Below are the code and all the weights of a small trained network. Each question names an input and a class and asks about switching units off, where a switched-off unit gives its printed mean instead of its output.

import numpy as np


def w(rows, s, z=0):
    codes = np.array(rows[::2]) - 128.0
    scale = np.full(codes.shape[1], s)
    scale[-1] = z or s
    return codes * scale


def f(y):
    return y / 2 * (1 + np.tanh(0.7978845608 * (y + 0.044715 * y**3)))


def log_softmax(a):
    a = a - a.max(-1, keepdims=True)
    return a - np.log(np.exp(a).sum(-1, keepdims=True))


def net(x, mask):
    res = np.array(x, float).reshape(1, 2) / 4 @ E
    y = f(res @ A[0][:, :-1].T + A[0][:, -1])
    res = res + np.where(mask, y, B[0][:, -1]) @ B[0][:, :-1]
    return log_softmax(res[-1] @ U[:, :-1].T + U[:, -1])


A, B = {}, {}
E = w([
[172,239,158,175,85,118,74],'x0',
[130,176,127,21,175,251,86],'x1',
],0.013)
A[0] = w([
[135,141,117,74,175,238,46,133],'n0',
[97,170,131,28,93,200,140,86],'n1',
[97,1,59,37,187,140,215,107],'n2',
[193,129,103,169,189,166,110,251],'n3',
[123,133,166,44,179,197,86,107],'n4',
[221,236,223,112,24,117,56,88],'n5',
[99,116,94,206,80,41,194,88],'n6',
],0.0082,0.015)
B[0] = w([
[145,74,137,125,97,45,181,225],'n0',
[236,119,206,130,176,117,186,178],'n1',
[167,192,91,236,162,223,78,214],'n2',
[64,83,9,167,19,76,122,248],'n3',
[154,110,123,113,221,75,157,197],'n4',
[222,176,128,194,171,226,104,209],'n5',
[204,120,202,90,197,91,200,196],'n6',
],0.012,0.015)
U = w([
[172,89,180,118,158,67,205,92],'0',
[163,156,131,182,151,250,85,105],'1',
[51,87,76,134,62,83,111,254],'2',
[128,122,171,83,133,148,104,81],'3',
],0.015,0.0067)

Each question gives the input, the list of numbers given to net, and the class t.
The units are the neurons (one row each of A and B). Each row of codes is followed by its name. A weight is (code - 128) times the scale printed after its matrix; where a second scale follows, it is the last column's (A, B and U).
mask holds one flag per neuron, in row order. A switched-off neuron (its flag False) gives its mean, the last column of its row in B, instead of its output. The means were averaged over made-up inputs and are rounded, as every weight is.
A unit's drop is (log p(t) with every unit on - log p(t) with that unit switched off) / (log p(t) with every unit on - log p(t) with every unit switched off).
The circuit of an input: a set's keep is (log p(t) with only the set's units on - log p(t) with every unit switched off) / (log p(t) with every unit on - log p(t) with every unit switched off). Starting from all 7 units, units are removed one at a time, each time the one whose removal leaves the highest keep (on an exact tie, the one counted first), for as long as the keep stays at least 0.8.
circuit, biggest first: the units of the circuit, biggest drop first
unit that matters most: the unit with the biggest drop
top k neurons: the k neurons with the biggest drops, biggest first
drop of u: that unit's drop, to one decimal
input [-8,-2], class 1: circuit, biggest first : (n2)
input [-3,-1], class 2: top 2 neurons : (n5; n1)
input [-3,2], class 2: circuit, biggest first : (n5; n6)
input [-1,4], class 0: top 3 neurons : (n1; n4; n0)
input [-2,4], class 0: top 3 neurons : (n1; n4; n0)
input [4,-2], class 1: top 2 neurons : (n0; n5)
input [4,4], class 0: top 4 neurons : (n2; n0; n4; n1)
input [-4,-2], class 1: top 2 neurons : (n2; n0)
input [7,-5], class 1: top 2 neurons : (n5; n0)
input [8,8], class 0: top 2 neurons : (n0; n2)
input [0,4], class 0: top 2 neurons : (n1; n4)
input [4,-3], class 1: top 3 neurons : (n0; n5; n4)
input [-5,7], class 0: top 2 neurons : (n0; n4)
input [-8,2], class 1: unit that matters most : n2
input [3,0], class 2: top 2 neurons : (n2; n1)
input [1,-3], class 2: top 3 neurons : (n1; n4; n5)
input [-7,3], class 1: drop of n2 : 3.2
input [0,5], class 0: drop of n1 : 0.1
input [1,3], class 2: drop of n6 : 0.4
input [8,-5], class 1: circuit, biggest first : (n5)
